Questions about the row below.
1) The second smallest entry?
2) The second entry from the right?
3) The first entry from the right?
(-2.88, 3.01, -6.83, 4.95)
1) -2.88
2) -6.83
3) 4.95

M =
-2.95,-3.32,6.56,-0.05,-0.04
-0.59,1.96,-5.21,-0.74,-3.07
-3.28,-3.18,6.00,-0.80,0.14
Indices start at 1.
Report the top entry of the column that holds the smallest entry.
6.56
Report the entry just left of -3.18.
-3.28
The top-left entry: -2.95
The entry just right of -0.59 is 1.96
Report the entry directly below the centre entry.
6.00
The entry at row 1, column 2 is -3.32
The entry directly below the largest entry is -5.21
Report the entry directly above -0.80.
-0.74
The entry in the top-right corner is -0.04
The entry in row 2 and column 1 is -0.59
Report the entry directly below -0.74.
-0.80

Questions about the table below. Indices start at 1.
1) Report the entry in row 2 and column 2.
2) Report the entry directly below 640.
3) Report the entry directly above the largest entry.
4) Report the entry in row 2 and column 1.
5) Report the top entry of the column that holds the smallest entry.
6) Report the entry at row 1, column 3.
7) Report the entry just right of 73.
8) Report the entry in the top-right corner.
-164	-121	257	-504	506	-148
-141	438	208	-865	574	-27
-284	476	279	-650	805	-213
81	560	393	-282	757	-440
-108	641	356	-601	453	-777
-261	-517	-43	-154	201	1
-312	-215	208	-642	640	-239
-95	-100	421	-422	73	186
1) 438
2) 73
3) 574
4) -141
5) -504
6) 257
7) 186
8) -148
